Below is a small trained network, with its code and all its weights. Each question gives an input and a target symbol and asks what happens when units are switched off, that is, made to give their printed mean instead of their output.

import numpy as np


def w(rows, s, z=0):
    codes = np.array(rows[::2]) - 128.0
    scale = np.full(codes.shape[1], s)
    scale[-1] = z or s
    return codes * scale


def f(y):
    return np.maximum(y, 0)


def softmax(a):
    e = np.exp(a - a.max(-1, keepdims=True))
    return e / e.sum(-1, keepdims=True)


def log_softmax(a):
    a = a - a.max(-1, keepdims=True)
    return a - np.log(np.exp(a).sum(-1, keepdims=True))


def net(x, mask):
    ids = ['Ψαβδζλμξτφω'.index(c) for c in x.split()]
    T = len(ids)
    res = E[ids] + P[:T]
    u = 0
    for l in range(2):
        r = res
        for j in range(3):
            rows = slice(4 * j, 4 * j + 4)
            q, k, v = (r @ M[l][rows].T for M in (Q, K, V))
            z = softmax(np.where(np.tri(T) > 0, q @ k.T / 4**0.5, -1e9)) @ v
            o = O[l][rows]
            res = res + np.where(mask[u + j], z, o[:, -1]) @ o[:, :-1]
        u += 3
        y = f(res @ A[l][:, :-1].T + A[l][:, -1])
        res = res + np.where(mask[u : u + 12], y, B[l][:, -1]) @ B[l][:, :-1]
        u += 12
    return log_softmax(res[-1] @ U[:, :-1].T + U[:, -1])


Q, K, V, O, A, B = {}, {}, {}, {}, {}, {}
E = w([
[64,90,177],'Ψ',
[47,110,161],'α',
[200,118,74],'β',
[84,122,141],'δ',
[131,81,202],'ζ',
[25,181,40],'λ',
[68,84,121],'μ',
[64,120,91],'ξ',
[250,107,137],'τ',
[194,105,8],'φ',
[189,107,138],'ω',
],0.015)
P = w([
[133,125,56],'0',
[28,235,254],'1',
[97,123,106],'2',
[240,102,122],'3',
[112,199,233],'4',
[93,126,69],'5',
[244,95,138],'6',
[156,213,186],'7',
[83,85,116],'8',
[249,93,152],'9',
[155,211,204],'10',
[100,115,45],'11',
],0.0091)
Q[0] = w([
[63,170,160],'L0H0',
[255,102,166],'L0H0',
[81,70,89],'L0H0',
[144,95,156],'L0H0',
[244,137,132],'L0H1',
[176,105,166],'L0H1',
[189,238,146],'L0H1',
[74,205,194],'L0H1',
[131,45,110],'L0H2',
[119,145,142],'L0H2',
[183,19,210],'L0H2',
[183,126,194],'L0H2',
],0.0092)
K[0] = w([
[156,49,93],'L0H0',
[150,143,97],'L0H0',
[174,167,106],'L0H0',
[191,116,203],'L0H0',
[169,156,153],'L0H1',
[131,71,176],'L0H1',
[159,170,72],'L0H1',
[95,150,37],'L0H1',
[75,248,165],'L0H2',
[178,126,124],'L0H2',
[23,119,93],'L0H2',
[85,37,104],'L0H2',
],0.011)
V[0] = w([
[165,189,125],'L0H0',
[127,101,89],'L0H0',
[184,179,179],'L0H0',
[164,5,76],'L0H0',
[184,193,143],'L0H1',
[116,138,107],'L0H1',
[89,55,104],'L0H1',
[132,127,217],'L0H1',
[122,79,95],'L0H2',
[193,197,134],'L0H2',
[65,138,77],'L0H2',
[43,254,73],'L0H2',
],0.0088)
O[0] = w([
[72,125,92,86],'L0H0',
[131,164,117,153],'L0H0',
[140,89,26,39],'L0H0',
[196,249,118,131],'L0H0',
[129,59,159,55],'L0H1',
[94,116,160,152],'L0H1',
[83,251,105,188],'L0H1',
[92,64,113,73],'L0H1',
[165,253,88,149],'L0H2',
[140,21,208,58],'L0H2',
[119,152,86,223],'L0H2',
[141,112,99,254],'L0H2',
],0.005,0.003)
A[0] = w([
[138,165,133,74],'L0N0',
[75,196,184,81],'L0N1',
[103,178,81,186],'L0N2',
[103,59,127,214],'L0N3',
[30,66,90,142],'L0N4',
[110,55,99,100],'L0N5',
[3,138,207,16],'L0N6',
[234,88,182,2],'L0N7',
[54,99,7,149],'L0N8',
[193,101,157,142],'L0N9',
[125,140,219,85],'L0N10',
[106,78,100,116],'L0N11',
],0.011,0.0023)
B[0] = w([
[159,181,108,151],'L0N0',
[162,128,97,236],'L0N1',
[166,117,161,224],'L0N2',
[87,251,114,168],'L0N3',
[52,129,189,215],'L0N4',
[207,185,92,161],'L0N5',
[218,112,157,254],'L0N6',
[99,87,185,181],'L0N7',
[40,73,109,254],'L0N8',
[166,120,189,173],'L0N9',
[68,150,3,171],'L0N10',
[215,166,153,157],'L0N11',
],0.0062,0.0063)
Q[1] = w([
[111,132,179],'L1H0',
[116,3,111],'L1H0',
[57,91,169],'L1H0',
[160,48,200],'L1H0',
[204,189,137],'L1H1',
[160,172,170],'L1H1',
[169,70,165],'L1H1',
[102,185,177],'L1H1',
[181,238,174],'L1H2',
[167,86,59],'L1H2',
[179,139,41],'L1H2',
[161,210,144],'L1H2',
],0.012)
K[1] = w([
[73,102,181],'L1H0',
[154,64,172],'L1H0',
[178,59,189],'L1H0',
[241,68,134],'L1H0',
[143,185,114],'L1H1',
[143,173,115],'L1H1',
[158,115,250],'L1H1',
[114,82,14],'L1H1',
[204,202,47],'L1H2',
[141,41,66],'L1H2',
[254,120,122],'L1H2',
[240,179,159],'L1H2',
],0.0091)
V[1] = w([
[136,88,141],'L1H0',
[36,96,98],'L1H0',
[1,182,60],'L1H0',
[103,70,36],'L1H0',
[103,197,124],'L1H1',
[109,117,168],'L1H1',
[21,164,98],'L1H1',
[112,15,114],'L1H1',
[34,75,107],'L1H2',
[94,48,125],'L1H2',
[134,98,241],'L1H2',
[162,160,31],'L1H2',
],0.0081)
O[1] = w([
[123,98,148,81],'L1H0',
[88,86,216,132],'L1H0',
[183,1,119,242],'L1H0',
[107,186,195,100],'L1H0',
[160,177,121,230],'L1H1',
[117,164,76,105],'L1H1',
[139,222,160,254],'L1H1',
[111,38,246,6],'L1H1',
[97,231,201,115],'L1H2',
[23,174,115,46],'L1H2',
[186,160,233,58],'L1H2',
[67,70,71,176],'L1H2',
],0.005,0.0029)
A[1] = w([
[52,216,169,96],'L1N0',
[247,143,33,139],'L1N1',
[233,120,50,32],'L1N2',
[243,154,174,232],'L1N3',
[149,29,83,94],'L1N4',
[62,75,74,159],'L1N5',
[52,248,179,84],'L1N6',
[203,110,4,194],'L1N7',
[143,126,53,2],'L1N8',
[147,129,231,211],'L1N9',
[2,160,202,186],'L1N10',
[78,171,24,121],'L1N11',
],0.0085,0.0051)
B[1] = w([
[162,89,166,199],'L1N0',
[151,174,197,245],'L1N1',
[179,94,78,196],'L1N2',
[1,133,225,219],'L1N3',
[168,86,132,163],'L1N4',
[111,91,37,166],'L1N5',
[196,76,177,210],'L1N6',
[126,175,154,255],'L1N7',
[98,14,77,147],'L1N8',
[41,46,5,175],'L1N9',
[240,93,58,228],'L1N10',
[78,94,127,188],'L1N11',
],0.0061,0.0096)
U = w([
[95,152,153,130],'Ψ',
[107,170,136,134],'α',
[176,218,163,130],'β',
[84,169,101,201],'δ',
[124,190,101,190],'ζ',
[156,135,117,96],'λ',
[194,111,82,3],'μ',
[120,29,174,104],'ξ',
[254,202,145,74],'τ',
[100,89,100,152],'φ',
[153,124,134,215],'ω',
],0.0097,0.0046)

Each question gives the input, a string of symbols that net reads in full, and the target symbol t.
The units are the heads (4 rows each of Q, K, V and O) and the neurons (one row each of A and B). Each row of codes is followed by its name. A weight is (code - 128) times the scale printed after its matrix; where a second scale follows, it is the last column's (O, A, B and U).
mask holds one flag per unit, layer by layer, with each layer's heads first. A switched-off unit (its flag False) gives its mean, the last column of its rows in O or B, instead of its output. The means were averaged over made-up inputs and are rounded, as every weight is.
A unit's drop is (log p(t) with every unit on - log p(t) with that unit switched off) / (log p(t) with every unit on - log p(t) with every unit switched off).
The circuit of an input: a set's keep is (log p(t) with only the set's units on - log p(t) with every unit switched off) / (log p(t) with every unit on - log p(t) with every unit switched off). Starting from the 12 units with the biggest drops (on a tie, the unit counted first), units are removed one at a time, each time the one whose removal leaves the highest keep (on an exact tie, the one counted first), for as long as the keep stays at least 0.8.
units of the circuit, in order: the units of the circuit, biggest drop first
unit that matters most: the unit with the biggest drop
top k neurons: the k neurons with the biggest drops, biggest first
top k neurons in layer l: the k neurons of layer l with the biggest drops, biggest first
heads that matter: for each layer, one digit per head in row order, 1 if its drop is at least 0.15 and else 0, layers parted by /
input α μ μ τ, target ξ: units of the circuit, in order	L0N7, L1H1
input λ λ ξ τ λ α μ τ μ ξ ζ, target ξ: units of the circuit, in order	L1H0, L0N8, L0H2
input μ Ψ Ψ ω, target β: units of the circuit, in order	L1H0, L0N8, L1N3, L1N1
input μ λ τ λ ξ ξ μ τ φ β λ, target τ: unit that matters most	L0H0
input λ ξ ξ ξ τ λ β μ, target ξ: top 3 neurons	L0N8, L0N4, L0N6
input φ φ ξ ξ τ ξ ω ω ξ α τ, target μ: units of the circuit, in order	L1H2, L0H0
input μ α φ β μ ξ δ μ, target τ: units of the circuit, in order	L0H0, L0N8, L1H2, L0N6
input λ α μ ξ β, target ξ: top 2 neurons	L0N8, L1N3
input ξ δ μ ω λ, target β: top 2 neurons	L0N6, L1N3
input ω δ λ δ ξ ξ, target ξ: top 4 neurons	L1N6, L0N8, L0N4, L1N0
input ξ ξ ξ μ ω λ ξ ξ λ α λ, target β: units of the circuit, in order	L0H1, L1H1
input μ Ψ ξ ξ τ μ μ μ, target τ: top 4 neurons	L0N8, L0N1, L0N10, L0N4
input λ τ ξ ζ α, target ξ: heads that matter	011 / 101
input λ α α β δ, target ξ: unit that matters most	L1H0
input ξ ζ ξ, target ξ: units of the circuit, in order	L0N10, L1H0
input δ φ μ λ ξ ω λ λ ω λ μ φ, target φ: heads that matter	000 / 001
input φ ξ δ ξ α ξ λ λ φ μ ζ, target μ: top 2 neurons in layer 0	L0N10, L0N4
input φ μ ω ξ μ β φ β, target μ: units of the circuit, in order	L1H2, L0H0
input α ξ α τ ξ Ψ α τ α τ ζ δ, target τ: heads that matter	011 / 101
input α ξ Ψ τ ξ λ, target τ: heads that matter	001 / 101
input φ ζ δ ζ Ψ, target μ: unit that matters most	L1H2
input φ φ λ τ μ, target μ: heads that matter	110 / 001
input φ λ μ α φ λ ω Ψ μ Ψ ω, target μ: top 2 neurons in layer 0	L0N4, L0N0
